In the rows, 128 means zero.
Each name stands for a flat space through zero: a line, a plane or more. A row that begins with a name and a colon came from that space; any other row is followed by the name of the space it lies nearest, among the names in its block.
z53_z60: 130  185  128  81  216  169  136  161  101  142  134  113  108  127  123  118  133  181  169  145  120  161  136  180  71  142  128  134  148
z977_z440: 123  140  151  110  101  139  131  154  144  116  146  163  123  123  124  99  154  147  131  133  96  139  162  122  99  128  141  131  145
z798_z267: 146  118  107  149  116  137  108  133  131  155  123  149  140  118  123  125  144  86  87  129  141  135  113  94  147  111  118  114  111
z798_z267: 139  150  111  132  122  132  96  114  148  124  126  87  121  165  112  131  109  168  93  130  117  144  75  159  143  110  160  138  152
z735_z865: 126  167  130  136  189  150  135  134  98  146  116  163  128  106  122  145  150  134  122  122  126  136  149  130  133  138  92  123  108
z735_z865: 121  148  128  131  189  148  150  129  87  143  112  152  133  96  139  149  135  125  135  126  141  121  143  134  128  150  89  120  114
z53_z60: 114  131  156  118  157  131  132  131  125  116  128  96  147  103  147  144  118  153  136  135  154  80  125  135  140  151  129  121  129
z735_z865: 170  166  82  106  197  223  101  188  99  184  97  183  127  107  112  96  158  103  107  151  143  182  127  109  53  123  126  125  123
z735_z865: 114  104  108  99  98  139  159  135  146  135  166  122  185  148  125  128  110  115  143  98  140  90  136  149  185  130  178  149  131
z735_z865: 115  80  118  82  104  115  180  155  133  140  176  153  154  144  120  104  134  67  227  101  135  122  208  118  126  128  150  151  96
z798_z267: 109  136  162  115  143  107  138  126  137  109  147  104  134  129  128  139  127  156  161  121  128  100  154  141  146  139  132  132  119
z977_z440: 128  140  131  131  141  111  128  131  121  149  150  120  122  114  131  129  148  122  116  135  124  142  119  131  144  118  99  106  126
z53_z60: 115  99  107  136  115  113  169  96  103  122  118  131  129  133  145  146  98  109  145  114  130  122  120  148  141  142  116  136  137
z977_z440: 137  117  100  145  155  112  123  114  114  161  130  104  139  129  124  151  124  85  123  120  160  129  105  122  172  115  104  116  95
z53_z60: 116  106  166  149  85  91  130  133  147  127  156  158  145  94  135  126  168  92  112  122  127  98  166  75  170  121  100  102  99
z798_z267: 147  103  75  84  164  168  128  147  127  147  117  90  151  173  110  120  83  100  196  117  176  128  125  145  102  127  190  168  109
z977_z440: 127  202  183  87  161  146  82  179  181  111  169  121  128  156  78  103  173  211  152  123  93  132  188  135  120  113  177  149  113
z977_z440: 118  148  145  112  141  122  133  132  132  119  146  108  123  132  128  128  129  165  141  131  115  127  131  154  128  132  134  129  142
z53_z60: 135  110  78  119  146  138  158  119  98  150  117  142  124  151  122  131  106  87  168  112  137  157  133  145  115  128  125  148  118
z977_z440: 121  149  170  109  123  124  126  156  139  115  150  143  108  109  131  102  162  157  141  146  99  140  162  121  88  131  119  116  142
z798_z267: 135  109  122  107  220  123  130  147  102  167  131  81  149  107  131  148  125  72  201  130  206  99  150  107  135  136  103  118  60
z798_z267: 88  152  181  90  163  109  176  137  115  106  169  111  129  103  150  135  135  183  185  129  112  98  171  173  129  161  112  123  146
z798_z267: 97  136  129  102  140  118  189  139  114  161  200  140  179  105  140  141  150  118  137  102  125  100  152  164  213  136  110  114  127
z735_z865: 127  114  152  156  144  112  104  109  132  110  96  103  133  114  134  155  116  123  124  129  163  84  126  95  144  138  117  123  95
z53_z60: 178  138  99  121  146  164  45  166  166  155  111  108  127  166  80  100  139  106  118  138  155  161  115  86  98  87  176  142  90
z977_z440: 139  144  132  125  127  94  97  136  148  149  169  75  109  135  121  116  148  137  109  148  120  159  91  138  142  95  117  100  137
z53_z60: 134  173  140  113  155  155  109  155  129  139  140  122  121  109  130  114  150  172  94  152  113  145  106  147  108  127  126  110  159
z735_z865: 120  122  83  87  114  160  190  137  92  150  153  131  130  119  163  106  105  137  126  143  108  160  83  200  97  144  134  123  210
z735_z865: 108  103  130  128  112  93  169  101  108  114  136  112  114  124  154  138  106  126  155  128  121  125  121  154  129  142  106  123  149
z798_z267: 133  113  114  147  74  135  131  116  132  114  107  174  116  139  126  116  126  117  103  123  101  148  128  114  109  124  135  138  145
z53_z60: 125  116  114  129  125  145  143  128  124  135  124  155  157  128  124  136  124  104  130  108  141  107  146  118  154  134  138  140  110
z977_z440: 119  100  74  105  115  145  176  126  128  154  157  156  187  171  103  138  109  77  170  71  141  112  164  147  197  124  172  170  97
z798_z267: 129  123  94  112  121  143  147  119  121  127  124  123  126  159  124  124  99  136  144  119  119  147  112  165  116  130  156  152  152
z977_z440: 123  164  156  119  158  140  115  140  135  114  127  128  125  127  117  130  140  172  134  129  118  120  149  135  120  135  134  134  125
z53_z60: 109  163  151  130  117  157  142  135  127  121  140  157  156  90  148  133  144  178  59  132  104  98  112  150  160  147  126  112  172
z735_z865: 130  165  90  117  160  166  150  141  109  166  145  177  149  141  105  131  146  123  117  102  109  157  143  156  159  122  128  142  122
z977_z440: 113  122  153  116  105  161  152  136  126  84  96  182  127  118  139  115  119  154  151  125  109  106  175  120  72  162  152  154  148
z735_z865: 141  177  112  119  199  200  115  165  111  166  116  172  162  106  110  133  155  130  100  121  145  124  143  122  138  134  128  131  104
z798_z267: 133  131  105  131  171  119  134  105  96  134  106  90  97  138  136  144  99  133  149  138  138  154  94  160  104  133  106  127  136
z53_z60: 127  136  119  128  131  134  130  114  118  121  117  104  118  131  141  134  105  157  109  139  123  134  86  160  118  135  132  126  163
115  135  131  130  166  108  151  111  100  136  135  101  124  111  147  152  119  134  139  131  138  121  112  156  147  141  92  112  131 => z977_z440
121  114  115  133  148  90  152  106  101  150  147  84  121  114  152  148  116  109  136  136  144  133  92  154  155  128  86  102  134 => z977_z440
123  128  90  151  113  105  147  88  116  143  139  120  130  154  124  152  111  120  97  106  112  147  87  165  190  114  116  129  139 => z798_z267
134  130  114  134  169  120  125  129  111  163  138  106  138  111  132  144  135  99  122  131  157  127  110  126  160  121  97  107  105 => z798_z267
130  106  132  162  142  147  126  100  98  98  47  143  116  102  154  152  93  123  118  139  157  98  114  102  87  162  110  132  126 => z977_z440
119  139  148  132  139  110  126  129  135  136  153  115  144  114  128  140  145  132  118  123  133  107  133  126  173  125  113  113  113 => z798_z267
123  132  123  126  89  152  154  150  122  147  152  196  146  95  141  106  163  112  82  129  100  138  137  122  135  129  114  110  156 => z798_z267
109  159  168  127  117  108  150  141  119  132  169  158  110  82  150  115  177  155  98  147  83  145  139  139  128  132  77  88  162 => z53_z60
144  102  130  118  106  119  89  130  164  104  114  77  117  165  114  113  101  132  157  137  147  123  117  113  95  115  178  148  122 => z977_z440
170  86  72  117  178  106  104  137  103  186  124  51  96  136  132  117  111  44  178  162  191  181  78  113  79  99  99  104  98 => z53_z60
145  81  85  135  129  142  138  140  114  171  121  164  162  119  123  128  134  27  143  111  173  122  150  78  147  119  118  128  74 => z798_z267
115  102  93  130  107  124  179  105  100  142  137  142  144  125  149  140  107  100  124  114  127  127  109  157  158  138  115  127  149 => z977_z440
132  118  123  160  119  122  127  102  103  123  93  126  106  99  159  139  115  126  82  151  131  133  78  125  110  138  91  103  156 => z977_z440
145  135  109  149  140  159  94  124  138  130  91  144  146  147  102  141  120  120  101  111  146  117  125  104  147  121  152  149  97 => z977_z440
126  93  117  135  109  147  158  132  110  128  104  195  143  109  137  124  130  75  146  114  139  115  172  91  111  145  119  138  107 => z977_z440
123  121  133  148  74  120  130  115  142  110  125  165  126  135  124  123  134  129  99  117  99  131  136  115  139  123  133  134  138 => z798_z267
95  159  171  104  128  125  171  145  119  121  174  151  135  88  152  121  159  174  125  134  91  115  154  161  138  150  105  108  166 => z798_z267
121  122  156  135  136  123  122  121  123  108  110  98  125  97  156  139  115  150  116  150  147  94  105  125  115  148  117  111  143 => z735_z865
146  104  76  159  70  132  118  98  130  136  106  133  124  152  129  127  103  104  65  126  119  155  62  132  142  108  141  130  157 => z53_z60

Rows lie near named flat spaces through zero. A row that begins with a name and a colon came from that space; any other row is followed by the name of its block's space that it lies nearest.
z206z646: 162  132  97  117  120  133  148  62  119  80  125  77  156  130  112  102  99  121  187  173  136  195  172  113  182  158  133  150  92
z340z144: 128  125  76  139  125  145  133  178  105  113  145  91  197  150  122  159  118  119  124  135  161  161  113  146  100  143  79  120  88
z310z106: 157  155  113  95  141  126  119  107  109  141  130  146  141  88  162  119  131  114  92  146  133  138  137  132  99  124  118  123  101
z206z646: 120  131  114  113  118  107  138  82  125  142  136  137  153  117  139  129  158  110  109  153  155  136  162  123  90  145  149  141  90
z310z106: 89  64  125  131  84  115  139  89  177  140  105  161  123  172  101  143  144  150  180  122  139  101  174  117  143  143  195  131  131
z206z646: 72  107  114  150  99  83  177  57  140  125  153  123  151  152  137  135  173  91  113  144  164  126  208  104  102  150  180  149  44
z39z793: 153  123  70  152  89  158  148  139  110  138  100  150  143  137  126  139  120  136  167  121  131  130  126  122  130  132  119  123  146
z619z907: 121  111  137  147  114  148  131  165  136  136  123  114  81  126  86  125  114  148  169  152  129  95  116  167  151  116  162  115  202
z619z907: 113  111  130  115  132  112  134  119  145  112  133  121  133  140  130  133  113  126  127  121  128  128  160  127  148  124  137  119  83
z39z793: 86  156  151  146  118  141  112  104  161  108  134  127  139  126  160  122  144  130  132  128  123  158  97  113  117  145  118  142  136
z310z106: 147  161  118  122  135  142  124  148  112  127  124  133  124  98  152  123  111  126  113  126  117  133  110  137  126  113  100  116  130
z340z144: 71  61  120  194  142  141  127  139  151  115  194  138  145  200  197  148  157  88  55  95  138  101  139  108  87  125  134  94  43
z39z793: 163  116  137  140  174  125  120  161  90  126  151  110  133  153  124  127  128  111  85  97  116  126  105  110  127  121  87  129  116
z619z907: 138  126  128  134  127  128  130  125  117  143  128  135  119  126  122  124  141  125  124  133  130  118  124  126  117  129  136  134  147
z340z144: 131  157  130  63  161  65  140  139  107  131  130  126  161  100  137  146  116  110  63  102  134  129  172  129  114  108  94  124  25
z206z646: 54  114  134  160  98  93  162  128  149  147  136  153  124  150  135  154  168  114  103  101  144  84  160  120  94  123  160  129  94
z619z907: 141  134  125  125  121  135  128  86  128  133  127  137  115  108  140  108  137  123  135  158  130  133  140  126  125  135  154  134  141
z340z144: 78  153  119  82  119  131  106  181  166  134  126  149  150  86  168  161  104  143  96  135  143  117  124  186  91  103  115  82  88
z310z106: 135  139  125  68  119  114  112  141  144  144  87  158  142  105  115  145  107  160  145  114  124  127  131  143  133  120  119  121  129
z340z144: 89  148  138  170  94  153  135  103  159  91  123  100  126  138  123  116  128  140  191  145  124  166  107  117  158  153  135  150  167
z619z907: 128  136  107  118  121  124  119  73  131  127  131  145  184  133  164  130  157  114  111  132  144  170  134  96  89  159  114  148  81
z206z646: 70  154  138  104  118  89  141  138  152  122  127  127  152  114  138  153  128  127  106  113  140  128  152  139  112  121  121  126  68
z39z793: 167  119  114  147  144  147  134  141  93  127  146  105  113  129  118  114  120  114  124  148  129  124  123  137  135  123  126  122  145
z206z646: 137  129  70  127  103  120  173  145  100  131  122  118  147  119  116  145  109  116  138  142  151  122  177  149  129  119  131  114  82
z340z144: 74  88  95  198  102  162  138  161  158  74  145  96  186  215  140  161  115  129  163  88  135  165  109  103  147  152  89  121  82
z619z907: 116  188  99  61  107  129  113  92  150  108  113  118  193  68  157  132  109  136  143  182  156  198  142  156  106  150  109  130  79
z310z106: 95  165  138  133  92  139  135  86  156  111  118  106  116  95  119  109  131  139  183  182  138  157  129  145  141  148  161  147  169
z340z144: 136  93  113  198  129  170  128  140  122  136  148  170  97  164  186  123  142  110  96  89  103  91  107  99  118  112  128  101  135
z619z907: 121  123  134  114  122  156  101  141  154  116  125  105  130  122  106  126  109  154  170  167  137  147  104  163  140  139  137  121  172
z619z907: 136  156  121  111  121  161  106  96  140  118  134  115  130  84  149  105  122  131  147  196  141  163  116  157  118  143  143  125  154
z206z646: 140  52  114  184  119  160  123  121  129  151  142  160  106  186  131  127  159  123  132  118  127  89  121  108  115  136  165  119  166
z39z793: 51  91  128  144  96  147  112  128  200  109  134  144  148  165  156  152  129  145  148  122  138  128  130  136  122  139  151  106  104
z619z907: 98  114  113  186  94  139  156  127  136  126  125  144  117  159  138  135  143  123  146  104  124  111  132  106  132  129  141  129  134
z310z106: 107  76  146  152  159  110  124  189  123  133  158  117  135  188  110  157  139  119  84  78  131  92  116  123  114  117  110  117  102
z39z793: 99  115  147  92  134  139  82  183  160  139  130  119  145  123  103  153  121  159  132  148  148  123  89  182  101  130  125  111  163
z310z106: 134  118  110  175  103  140  161  171  117  124  99  142  100  159  110  138  105  142  166  72  99  100  122  109  176  107  114  119  154
z39z793: 121  182  137  192  148  134  163  140  89  86  170  67  114  119  153  104  126  86  98  129  117  153  111  113  141  121  89  140  108
z39z793: 119  111  123  139  108  176  102  60  164  119  148  125  119  115  156  98  143  128  161  210  147  153  128  147  114  158  186  125  165
z340z144: 151  211  140  133  144  118  150  136  85  126  126  120  98  68  152  104  121  108  95  122  105  132  114  123  132  103  93  137  134
z206z646: 73  132  189  119  143  56  142  145  145  112  119  101  143  169  74  152  139  138  126  59  118  128  131  94  154  132  103  167  100
z206z646: 69  155  186  149  129  135  107  146  173  121  132  144  86  115  160  124  134  141  114  103  101  109  85  131  130  110  128  120  165
z39z793: 86  164  135  187  93  137  178  208  128  107  107  100  70  122  94  136  89  146  179  99  103  95  110  153  188  92  119  115  181
z340z144: 146  95  132  60  131  90  119  121  145  139  87  149  145  142  84  146  107  159  155  100  123  122  164  122  160  127  135  131  105
z206z646: 239  111  73  67  144  151  94  82  82  149  111  132  185  114  109  114  127  132  147  181  151  181  127  125  106  165  114  145  139
z39z793: 99  106  103  198  127  167  138  156  130  90  173  94  145  172  163  135  121  104  117  126  135  141  115  127  127  132  109  107  92
z310z106: 93  166  119  111  95  70  186  97  121  148  113  142  117  86  123  134  145  111  117  137  146  103  199  134  114  115  165  139  81
z619z907: 128  139  143  148  128  118  164  86  139  97  124  142  62  116  171  95  96  114  129  102  81  107  182  98  201  94  155  111  88
z310z106: 168  108  92  109  137  158  102  138  124  151  121  191  134  120  189  134  116  128  89  108  115  108  125  128  103  108  115  86  103
z340z144: 63  88  206  109  172  45  136  82  163  104  174  87  122  169  105  126  154  103  82  114  136  115  191  105  144  134  169  151  42
z310z106: 146  192  112  202  132  145  182  148  68  104  152  93  87  100  159  100  117  86  105  125  107  128  118  117  147  102  96  128  128
z310z106: 102  130  138  118  117  159  91  173  167  125  113  136  133  125  128  144  109  164  155  126  124  131  79  158  127  126  114  109  173
z39z793: 89  154  167  128  144  117  109  133  149  111  142  116  141  128  145  131  139  127  103  111  122  147  97  119  115  133  101  139  118
z206z646: 177  117  154  110  183  99  126  154  88  110  137  76  132  154  72  122  106  124  120  103  114  142  122  111  171  126  88  147  120
z340z144: 103  165  117  197  134  171  134  162  102  121  188  95  120  106  180  118  151  87  74  169  148  130  83  156  70  123  111  113  139
z619z907: 144  182  86  69  102  119  111  142  93  185  102  137  209  72  94  159  170  139  124  182  191  162  94  168  22  163  100  160  162
133  88  130  141  129  201  72  80  178  102  151  130  121  140  174  98  122  139  159  184  125  160  100  137  135  153  161  108  165 => z310z106
144  114  145  110  134  135  107  115  127  161  135  132  97  103  104  112  148  134  130  182  144  105  123  161  103  132  176  129  191 => z340z144
109  171  97  189  94  162  140  176  105  142  121  140  152  128  146  149  155  125  126  106  135  136  62  122  78  135  79  138  171 => z619z907
167  144  122  101  129  95  148  88  98  134  105  123  140  118  96  118  133  124  143  128  128  147  157  102  143  140  126  162  118 => z310z106
68  147  123  123  90  123  153  150  170  128  113  158  89  91  160  141  100  139  133  126  122  85  167  168  142  89  163  85  104 => z310z106
154  173  126  107  140  123  132  167  98  135  114  123  119  88  121  128  106  132  115  122  118  125  112  146  132  106  95  123  140 => z340z144
157  157  112  93  146  117  138  154  101  110  126  92  144  100  114  129  87  125  126  139  130  150  142  150  151  116  95  120  93 => z206z646
147  149  125  128  139  125  135  154  106  130  121  134  119  115  137  128  114  125  110  103  112  120  119  124  135  109  101  121  123 => z340z144
71  90  96  106  96  156  104  134  184  125  147  121  170  129  140  156  124  141  146  195  180  136  146  192  87  146  170  93  102 => z39z793
77  129  136  172  118  162  133  156  166  97  151  125  84  125  180  122  99  125  124  128  109  106  125  152  154  99  143  83  120 => z206z646
141  120  102  154  131  171  115  187  106  144  149  122  128  125  135  137  128  124  112  150  144  113  87  165  91  121  114  103  164 => z340z144
119  125  107  82  104  105  126  141  141  153  89  167  166  126  115  163  127  152  137  103  140  122  142  133  108  129  120  126  106 => z39z793
137  101  137  92  139  94  128  118  130  128  117  117  146  150  85  137  123  137  141  118  134  132  156  119  148  137  133  142  105 => z340z144
107  137  79  128  81  119  167  117  127  137  112  140  152  116  130  147  131  124  148  143  155  127  172  140  112  132  147  125  92 => z206z646
131  135  135  87  146  108  122  139  130  120  128  114  139  114  121  133  106  131  116  130  130  135  144  144  138  119  118  120  94 => z619z907
100  141  138  118  127  160  95  117  165  117  149  125  125  97  170  117  125  131  121  178  138  142  111  164  106  131  146  107  137 => z310z106
108  155  178  131  137  117  126  156  138  123  120  113  84  112  104  120  118  143  138  115  106  112  102  138  156  111  126  134  177 => z39z793
155  136  110  169  106  178  129  117  114  151  125  157  81  102  152  102  140  126  142  160  120  107  104  137  115  122  156  118  204 => z206z646
76  185  158  136  123  90  157  174  121  149  129  135  94  86  134  141  142  118  82  105  125  83  125  149  102  93  123  125  129 => z206z646
129  103  136  62  125  82  118  166  135  153  85  130  164  147  42  168  120  169  161  102  144  120  134  142  134  135  119  144  139 => z619z907
130  73  161  77  132  126  85  94  175  155  116  160  98  127  105  120  133  159  150  159  130  99  145  151  133  132  197  118  171 => z39z793

Each name stands for a flat space through zero: a line, a plane or more. A row that begins with a name and a colon came from that space; any other row is followed by the name of the space it lies nearest, among the names in its block.
z817z162: 121  113  140  158  128  148  115  139  141  130  136  101  121  128  146  141  92  105  128  148  143  160  120  135  145  106  119  155  131
z817z162: 134  130  112  109  96  128  125  160  26  120  158  143  151  94  107  121  153  125  145  102  99  71  113  113  159  147  171  120  62
z817z162: 170  110  165  92  113  178  99  119  175  124  151  149  156  144  120  119  131  181  126  129  148  115  159  140  121  115  154  121  121
z920z175: 118  115  79  130  111  89  104  158  100  131  144  192  148  88  124  117  167  128  177  118  111  128  135  163  142  145  158  129  69
z920z175: 102  123  128  111  171  170  113  138  177  161  123  147  165  122  196  86  128  163  160  110  149  154  124  155  118  79  190  134  102
z324z287: 140  117  137  139  101  122  117  120  84  120  141  113  110  130  105  145  116  111  105  142  119  100  108  112  146  142  113  147  135
z920z175: 142  163  153  110  132  170  153  125  157  115  144  78  145  157  140  127  122  134  96  116  157  122  136  81  124  95  120  101  140
z324z287: 143  147  133  110  141  147  140  116  101  96  138  134  147  114  114  126  117  141  139  91  134  118  155  101  111  146  108  107  127
z817z162: 128  137  84  99  116  73  74  82  133  104  184  192  144  120  140  123  192  142  117  106  167  98  115  95  136  115  134  148  121
z817z162: 150  135  116  112  103  139  105  142  93  101  187  150  162  97  129  125  137  135  147  98  151  98  133  92  150  125  135  124  75
z126z848: 168  131  139  99  107  138  100  98  169  127  171  185  151  147  133  112  155  169  122  91  172  113  149  102  119  123  129  115  118
z324z287: 133  118  131  130  120  133  120  145  148  133  138  124  129  117  138  132  121  129  141  142  137  128  124  131  139  120  131  132  112
z920z175: 142  116  144  140  121  142  108  126  168  129  149  76  113  113  156  131  76  134  115  175  159  88  85  86  138  111  89  150  144
z126z848: 98  128  88  139  155  76  131  141  189  134  107  122  111  90  157  129  128  123  162  168  133  139  111  139  118  127  100  132  136
z126z848: 57  169  48  161  173  96  152  160  91  83  96  60  153  88  126  121  125  85  135  174  80  146  125  151  118  114  117  121  136
z920z175: 125  153  111  136  135  172  125  116  156  153  100  104  177  178  134  46  128  181  76  154  99  90  124  151  82  104  156  92  154
z126z848: 151  95  157  131  116  115  86  85  150  135  163  158  90  125  150  152  105  127  125  120  181  123  100  91  144  131  93  177  147
z126z848: 132  114  146  137  123  119  146  129  107  172  109  166  100  136  137  123  127  122  144  89  124  137  116  129  129  154  132  127  118
z324z287: 144  165  120  107  130  143  159  150  92  91  157  120  158  92  123  127  124  130  157  82  141  105  150  74  126  142  106  88  90
z126z848: 147  145  105  134  101  123  120  121  44  115  172  210  160  127  111  110  159  120  144  36  136  134  157  106  134  156  134  112  78
z817z162: 129  155  115  160  114  150  147  150  64  122  148  97  146  120  134  108  97  103  121  103  126  108  112  84  138  130  107  113  103
z920z175: 105  102  129  145  144  56  135  90  196  161  59  139  56  163  113  156  147  116  105  181  107  166  118  181  106  149  102  151  208
z817z162: 91  151  89  183  123  117  108  119  154  114  139  64  136  170  143  125  128  82  59  184  136  159  105  131  140  69  113  153  168
z324z287: 99  122  144  99  148  113  112  83  89  110  130  136  108  153  123  168  170  101  95  109  131  158  123  136  149  103  174  173  157
z817z162: 107  145  95  134  119  95  131  116  67  139  118  129  127  142  118  105  160  119  94  125  95  87  94  121  128  137  146  126  133
z324z287: 143  95  154  94  108  111  100  119  116  113  147  99  94  100  112  170  124  134  118  178  128  64  87  106  160  134  131  166  136
z126z848: 135  144  126  110  121  138  162  164  100  142  122  134  145  115  124  110  143  140  152  100  108  103  134  121  127  143  151  87  85
z126z848: 141  113  154  113  117  145  138  154  157  141  116  107  121  128  120  139  124  141  135  157  118  120  131  146  135  126  144  119  120
z126z848: 136  122  157  121  128  151  138  121  125  139  109  110  119  150  117  128  118  138  108  135  115  120  127  136  123  130  139  126  146
z324z287: 152  130  118  158  101  166  117  164  145  129  159  146  170  126  133  101  109  135  150  116  143  149  159  138  130  120  122  107  83
z324z287: 133  116  143  82  106  118  104  133  94  99  175  115  122  105  119  175  161  116  123  137  141  93  108  102  178  109  165  157  100
z126z848: 139  107  148  116  130  121  117  122  219  153  121  129  106  134  150  135  126  152  133  162  153  130  119  136  124  115  121  136  146
z324z287: 151  116  130  162  94  155  105  125  116  137  138  176  153  170  100  107  131  131  114  108  119  165  168  172  123  135  140  124  117
z324z287: 143  113  149  120  118  126  128  117  108  125  123  143  111  132  102  146  128  129  127  121  119  126  138  135  130  151  126  134  135
z817z162: 118  142  112  122  143  84  140  97  109  137  120  164  107  124  139  123  148  125  132  87  136  117  112  97  114  152  108  125  141
z817z162: 106  97  168  122  153  100  146  101  80  180  91  168  60  132  151  154  128  103  144  77  125  151  90  128  141  154  148  167  142
z920z175: 79  150  65  167  151  114  128  161  138  108  117  82  156  105  145  111  120  100  134  176  109  153  123  155  126  98  123  129  124
z920z175: 97  150  119  113  144  105  136  120  144  95  130  75  118  140  127  168  158  94  93  158  134  148  123  119  145  89  134  141  157
z920z175: 131  151  99  115  108  123  127  160  104  100  171  132  163  104  125  131  159  118  144  111  137  117  140  107  150  116  142  109  75
z920z175: 160  108  164  124  107  148  110  108  102  124  148  111  109  124  119  138  90  138  110  137  138  78  101  91  139  143  105  149  140
z817z162: 125  163  86  115  128  89  131  109  131  105  144  146  145  127  122  115  169  134  117  112  137  107  134  98  113  131  110  104  132
z126z848: 106  161  119  120  159  146  144  113  105  106  116  63  143  130  137  111  112  131  93  142  117  94  106  97  113  108  125  121  159
z920z175: 152  100  163  134  121  142  115  117  131  140  136  126  100  114  138  138  81  136  137  132  147  108  106  104  134  144  99  151  136
z324z287: 153  122  131  112  101  119  148  177  146  139  136  126  124  92  122  135  130  141  168  141  125  92  126  116  141  149  121  99  82
125  147  123  119  144  145  134  105  150  118  100  120  152  167  105  104  144  154  94  140  105  133  158  157  91  122  140  104  166 => z126z848
133  111  143  89  112  83  112  102  132  123  141  151  93  135  110  174  178  122  113  133  138  116  117  122  152  130  145  153  139 => z920z175
94  122  125  162  125  128  136  174  103  146  142  89  112  110  169  152  111  66  143  134  139  164  90  121  179  92  145  159  91 => z126z848
128  116  181  108  157  167  128  109  153  134  132  103  110  132  166  148  95  132  127  115  166  143  114  102  136  100  134  154  147 => z920z175
142  143  127  108  109  144  101  96  148  123  150  133  159  178  120  103  166  157  71  131  137  101  132  123  120  98  157  120  145 => z817z162
152  117  168  91  114  148  123  125  52  100  174  150  123  104  115  171  131  114  148  69  150  119  136  87  165  140  145  146  91 => z920z175
143  85  192  99  122  102  144  114  77  120  114  118  46  104  92  214  111  98  140  131  119  117  110  111  162  175  110  168  149 => z324z287
136  143  112  166  127  140  156  172  137  128  133  129  144  99  142  115  89  113  176  106  141  158  151  116  121  144  82  97  92 => z920z175
71  139  89  154  177  87  153  139  78  103  89  44  95  62  141  143  77  87  142  182  93  99  72  107  127  143  82  153  158 => z126z848
108  142  126  152  132  152  135  119  110  137  108  130  147  187  118  113  146  109  89  111  108  183  153  169  120  105  162  124  145 => z126z848
137  136  108  121  133  114  131  131  150  114  125  140  140  106  119  117  129  149  149  134  126  113  144  126  107  148  103  106  126 => z817z162
125  112  141  138  142  151  106  121  155  124  135  125  130  126  147  133  101  128  135  137  148  158  133  140  130  108  126  153  137 => z324z287
100  150  88  168  138  131  99  102  124  119  139  79  149  145  156  89  106  120  73  164  132  104  85  107  119  89  111  149  163 => z324z287
151  133  108  152  97  134  102  104  100  120  135  121  147  148  96  87  113  152  81  155  104  66  116  119  107  148  102  119  151 => z324z287
109  143  130  112  153  119  151  129  172  134  113  133  125  145  145  141  159  119  134  111  142  178  149  140  123  106  144  117  135 => z920z175
116  98  175  128  168  172  122  114  80  129  117  128  110  107  151  148  72  117  156  95  135  163  122  133  137  130  141  173  134 => z920z175
121  162  91  137  141  97  150  113  145  120  108  125  134  133  121  102  137  137  116  130  119  111  133  111  91  146  87  94  155 => z817z162
144  121  137  143  118  137  126  115  110  129  120  144  125  143  105  123  114  131  120  119  117  132  143  138  116  151  112  125  141 => z324z287
126  138  130  161  131  159  135  149  113  115  153  122  145  121  147  134  95  95  148  93  155  181  148  114  142  112  110  131  103 => z324z287
